Here is a tiny trained network, its code and every weight. The questions are about switching its units off for an input and a target symbol, where a switched-off unit gives its printed mean instead of its output.

import numpy as np


def w(rows, s, z=0):
    codes = np.array(rows[::2]) - 128.0
    scale = np.full(codes.shape[1], s)
    scale[-1] = z or s
    return codes * scale


def norm(h):
    return h / np.sqrt((h * h).mean(-1, keepdims=True) + 1e-5)


def f(y):
    return np.maximum(y, 0)


def softmax(a):
    e = np.exp(a - a.max(-1, keepdims=True))
    return e / e.sum(-1, keepdims=True)


def log_softmax(a):
    a = a - a.max(-1, keepdims=True)
    return a - np.log(np.exp(a).sum(-1, keepdims=True))


def net(x, mask):
    ids = ['ελμσφω'.index(c) for c in x.split()]
    T = len(ids)
    res = E[ids] + P[:T]
    u = 0
    for l in range(3):
        r = norm(res)
        for j in range(2):
            rows = slice(2 * j, 2 * j + 2)
            q, k, v = (r @ M[l][rows].T for M in (Q, K, V))
            z = softmax(np.where(np.tri(T) > 0, q @ k.T / 2**0.5, -1e9)) @ v
            o = O[l][rows]
            res = res + np.where(mask[u + j], z, o[:, -1]) @ o[:, :-1]
        u += 2
        y = f(norm(res) @ A[l][:, :-1].T + A[l][:, -1])
        res = res + np.where(mask[u : u + 8], y, B[l][:, -1]) @ B[l][:, :-1]
        u += 8
    return log_softmax(norm(res)[-1] @ U[:, :-1].T + U[:, -1])


Q, K, V, O, A, B = {}, {}, {}, {}, {}, {}
E = w([
[120,126,61,127,139,188,147,209,89],'ε',
[223,182,131,84,103,154,125,97,80],'λ',
[133,198,203,67,201,87,181,159,204],'μ',
[150,109,157,79,215,59,131,63,139],'σ',
[191,120,5,206,85,123,128,106,103],'φ',
[148,108,142,170,201,219,57,75,148],'ω',
],0.022)
P = w([
[1,167,111,229,107,96,65,68,112],'0',
[92,163,113,193,110,89,12,109,150],'1',
[149,154,82,158,94,86,87,110,170],'2',
[187,149,79,132,114,85,109,116,173],'3',
[193,143,90,122,134,66,130,87,156],'4',
[180,105,133,160,185,53,104,106,140],'5',
],0.0085)
Q[0] = w([
[2,85,131,156,85,174,158,99,109],'L0H1',
[133,164,122,178,92,171,55,209,95],'L0H1',
[210,205,65,138,142,109,88,133,150],'L0H2',
[176,161,107,180,244,75,83,73,162],'L0H2',
],0.0093)
K[0] = w([
[44,167,172,254,139,115,133,43,92],'L0H1',
[151,170,128,155,96,127,50,122,241],'L0H1',
[193,140,4,141,113,150,204,199,142],'L0H2',
[74,135,40,85,153,187,140,176,78],'L0H2',
],0.0077)
V[0] = w([
[253,222,128,146,101,101,191,123,166],'L0H1',
[67,154,170,85,142,80,113,195,158],'L0H1',
[130,55,44,91,117,53,132,207,134],'L0H2',
[164,144,175,203,38,106,134,13,236],'L0H2',
],0.0067)
O[0] = w([
[85,110,191,147,13,121,120,140,124,165],'L0H1',
[181,151,167,164,242,109,126,202,173,76],'L0H1',
[157,57,145,114,154,81,226,86,56,198],'L0H2',
[113,162,172,254,123,79,155,52,192,2],'L0H2',
],0.009,0.0091)
A[0] = w([
[41,171,192,184,178,50,120,135,231,43],'L0N1',
[161,31,221,143,127,226,119,70,111,80],'L0N2',
[76,183,171,147,175,62,61,83,192,123],'L0N3',
[113,79,94,194,114,211,194,101,145,88],'L0N4',
[165,105,136,229,65,125,73,26,175,129],'L0N5',
[114,32,141,70,166,161,143,93,95,118],'L0N6',
[151,190,122,45,93,163,254,159,169,209],'L0N7',
[31,105,128,163,205,156,71,35,214,3],'L0N8',
],0.009,0.0046)
B[0] = w([
[171,61,126,151,168,145,139,170,205,157],'L0N1',
[71,131,106,124,142,130,42,117,105,151],'L0N2',
[151,111,200,135,121,141,246,112,132,164],'L0N3',
[101,172,122,127,125,145,90,112,77,172],'L0N4',
[113,164,108,187,125,119,147,79,144,205],'L0N5',
[105,136,121,157,151,96,90,27,154,242],'L0N6',
[68,95,174,170,142,153,85,123,119,254],'L0N7',
[107,170,140,103,46,194,82,111,134,152],'L0N8',
],0.012,0.0076)
Q[1] = w([
[166,92,151,72,114,110,86,126,41],'L1H1',
[111,164,138,110,93,208,158,127,54],'L1H1',
[168,100,1,182,51,142,72,91,156],'L1H2',
[60,64,125,137,162,180,128,105,43],'L1H2',
],0.0092)
K[1] = w([
[146,52,123,52,121,50,112,94,51],'L1H1',
[116,114,193,21,49,179,127,128,115],'L1H1',
[80,174,46,185,88,171,103,79,2],'L1H2',
[165,20,149,84,183,102,143,28,92],'L1H2',
],0.0084)
V[1] = w([
[123,163,121,65,129,204,80,184,116],'L1H1',
[228,189,132,55,158,116,132,108,61],'L1H1',
[171,67,147,187,82,194,171,241,122],'L1H2',
[1,153,223,156,118,154,113,152,111],'L1H2',
],0.0092)
O[1] = w([
[39,84,185,135,192,167,135,90,78,230],'L1H1',
[89,155,213,107,21,215,113,152,114,154],'L1H1',
[65,99,135,165,140,64,85,136,2,4],'L1H2',
[152,106,124,95,212,241,162,225,98,98],'L1H2',
],0.0099,0.0045)
A[1] = w([
[90,202,140,67,189,189,150,195,144,195],'L1N1',
[120,125,171,156,61,85,66,49,107,29],'L1N2',
[115,144,134,105,164,190,242,153,166,21],'L1N3',
[93,112,90,99,127,182,126,7,131,59],'L1N4',
[70,251,246,80,105,103,50,181,147,238],'L1N5',
[129,201,173,68,46,107,187,70,192,190],'L1N6',
[139,168,2,146,138,114,191,194,94,3],'L1N7',
[197,196,178,152,162,102,97,36,187,131],'L1N8',
],0.0081,0.0033)
B[1] = w([
[163,24,208,134,93,118,138,101,127,198],'L1N1',
[111,146,199,178,154,52,130,148,121,193],'L1N2',
[169,65,167,172,135,171,118,121,130,151],'L1N3',
[93,150,102,154,127,96,36,148,218,253],'L1N4',
[80,31,206,117,49,192,162,67,126,162],'L1N5',
[204,42,141,61,109,66,121,220,88,201],'L1N6',
[2,81,66,95,185,163,73,83,30,153],'L1N7',
[214,139,113,47,71,193,90,109,164,189],'L1N8',
],0.0092,0.0083)
Q[2] = w([
[97,177,123,94,125,162,2,92,214],'L2H1',
[141,160,117,182,103,132,192,21,152],'L2H1',
[181,241,80,110,196,127,239,187,135],'L2H2',
[86,20,110,41,81,164,86,206,61],'L2H2',
],0.008)
K[2] = w([
[91,125,108,152,144,206,87,127,221],'L2H1',
[141,136,122,113,134,86,106,103,103],'L2H1',
[192,174,153,143,143,125,129,72,254],'L2H2',
[50,127,121,125,110,149,119,143,103],'L2H2',
],0.012)
V[2] = w([
[129,117,131,160,39,51,157,125,166],'L2H1',
[96,33,85,184,31,253,248,173,109],'L2H1',
[62,64,167,118,98,176,178,75,64],'L2H2',
[175,138,209,139,7,28,179,5,130],'L2H2',
],0.0064)
O[2] = w([
[95,69,139,95,123,127,111,149,97,106],'L2H1',
[130,158,114,86,122,3,149,140,134,156],'L2H1',
[170,115,131,107,149,81,142,101,165,195],'L2H2',
[124,150,115,106,137,147,195,161,221,8],'L2H2',
],0.015,0.013)
A[2] = w([
[51,156,65,140,147,120,119,162,7,145],'L2N1',
[33,107,46,45,189,126,128,180,103,89],'L2N2',
[123,115,138,146,167,184,73,147,85,156],'L2N3',
[106,153,159,221,200,172,137,140,180,4],'L2N4',
[154,93,203,130,135,169,201,145,156,149],'L2N5',
[132,161,123,78,93,123,97,127,135,93],'L2N6',
[208,167,145,168,136,180,135,113,132,11],'L2N7',
[124,164,80,212,129,60,100,156,91,156],'L2N8',
],0.012,0.0042)
B[2] = w([
[139,96,198,51,5,75,48,130,120,245],'L2N1',
[187,36,168,16,156,130,63,34,104,174],'L2N2',
[156,129,149,181,88,205,122,87,167,214],'L2N3',
[101,228,254,203,63,117,115,42,126,140],'L2N4',
[115,83,170,117,217,22,92,156,117,163],'L2N5',
[126,219,179,146,113,109,68,147,95,152],'L2N6',
[209,141,124,44,63,202,158,134,121,140],'L2N7',
[115,65,197,154,185,84,67,81,125,210],'L2N8',
],0.0094,0.012)
U = w([
[83,106,116,11,200,142,27,138,42,221],'ε',
[78,189,201,98,8,216,205,126,74,139],'λ',
[147,58,156,136,197,155,216,157,99,187],'μ',
[206,144,116,19,133,115,92,207,165,4],'σ',
[61,200,139,229,190,3,82,181,125,187],'φ',
[118,84,60,171,132,232,126,80,162,95],'ω',
],0.0066,0.0037)

Each question gives the input, a string of symbols that net reads in full, and the target symbol t.
The units are the heads (2 rows each of Q, K, V and O) and the neurons (one row each of A and B). Each row of codes is followed by its name. A weight is (code - 128) times the scale printed after its matrix; where a second scale follows, it is the last column's (O, A, B and U).
mask holds one flag per unit, layer by layer, with each layer's heads first. A switched-off unit (its flag False) gives its mean, the last column of its rows in O or B, instead of its output. The means were averaged over made-up inputs and are rounded, as every weight is.
A unit's drop is (log p(t) with every unit on - log p(t) with that unit switched off) / (log p(t) with every unit on - log p(t) with every unit switched off).
The circuit of an input: a set's keep is (log p(t) with only the set's units on - log p(t) with every unit switched off) / (log p(t) with every unit on - log p(t) with every unit switched off). Starting from the 12 units with the biggest drops (on a tie, the unit counted first), units are removed one at a time, each time the one whose removal leaves the highest keep (on an exact tie, the one counted first), for as long as the keep stays at least 0.8.
circuit, biggest first: the units of the circuit, biggest drop first
most important unit: the unit with the biggest drop
k most important neurons: the k neurons with the biggest drops, biggest first
k most important neurons of layer l: the k neurons of layer l with the biggest drops, biggest first
heads that matter: for each layer, one digit per head in row order, 1 if its drop is at least 0.15 and else 0, layers parted by /
drop when u is switched off: that unit's drop, to one decimal
input ω ε σ σ λ λ, target λ: most important unit -> L1H1
input σ μ λ, target λ: circuit, biggest first -> L0H1, L2H2
input ε μ ε ε σ, target σ: heads that matter -> 01 / 11 / 00
input ε λ ε, target λ: heads that matter -> 01 / 10 / 00
input μ ω σ, target μ: heads that matter -> 01 / 00 / 00
input ω φ φ φ, target ω: circuit, biggest first -> L2H2, L2N1
input ε λ ε ε σ ε, target σ: circuit, biggest first -> L1H2, L2H1
input σ μ φ φ σ, target μ: circuit, biggest first -> L0H2, L0N3, L1H2, L2H2
input ε ε λ ε, target λ: circuit, biggest first -> L1H1, L2N8
input μ ω ω ω, target λ: 2 most important neurons -> L2N4, L0N3
input ε μ ε μ ω ε, target μ: heads that matter -> 11 / 01 / 00
input ε φ ε, target φ: circuit, biggest first -> L0H2, L1H2, L2N2
input φ μ φ λ φ φ, target ω: 4 most important neurons -> L0N5, L1N8, L2N1, L2N5
input ε λ ω ω ε, target ω: 3 most important neurons -> L0N6, L1N1, L2N1
input ω σ λ ε σ ε, target σ: heads that matter -> 00 / 01 / 00
input ε φ φ φ ω, target ω: heads that matter -> 00 / 00 / 10
input σ ε ω ε, target ω: heads that matter -> 00 / 01 / 10
input λ ε ε μ, target μ: heads that matter -> 00 / 01 / 00
input λ σ φ λ, target σ: 2 most important neurons -> L1N6, L1N8
input ε ε ω φ, target φ: most important neuron -> L1N2
input ε φ μ, target μ: 2 most important neurons -> L2N1, L1N1
input ε φ φ ε, target φ: heads that matter -> 01 / 00 / 00
input ε λ ε φ, target φ: 2 most important neurons of layer 1 -> L1N2, L1N4
input σ φ λ ε μ ε, target μ: most important neuron -> L0N7
input ε ε ω, target ω: 2 most important neurons -> L2N1, L2N3
input ω ε ε λ σ, target σ: drop when L0N6 is switched off -> 0.2
input λ σ λ, target σ: drop when L1N6 is switched off -> 0.4
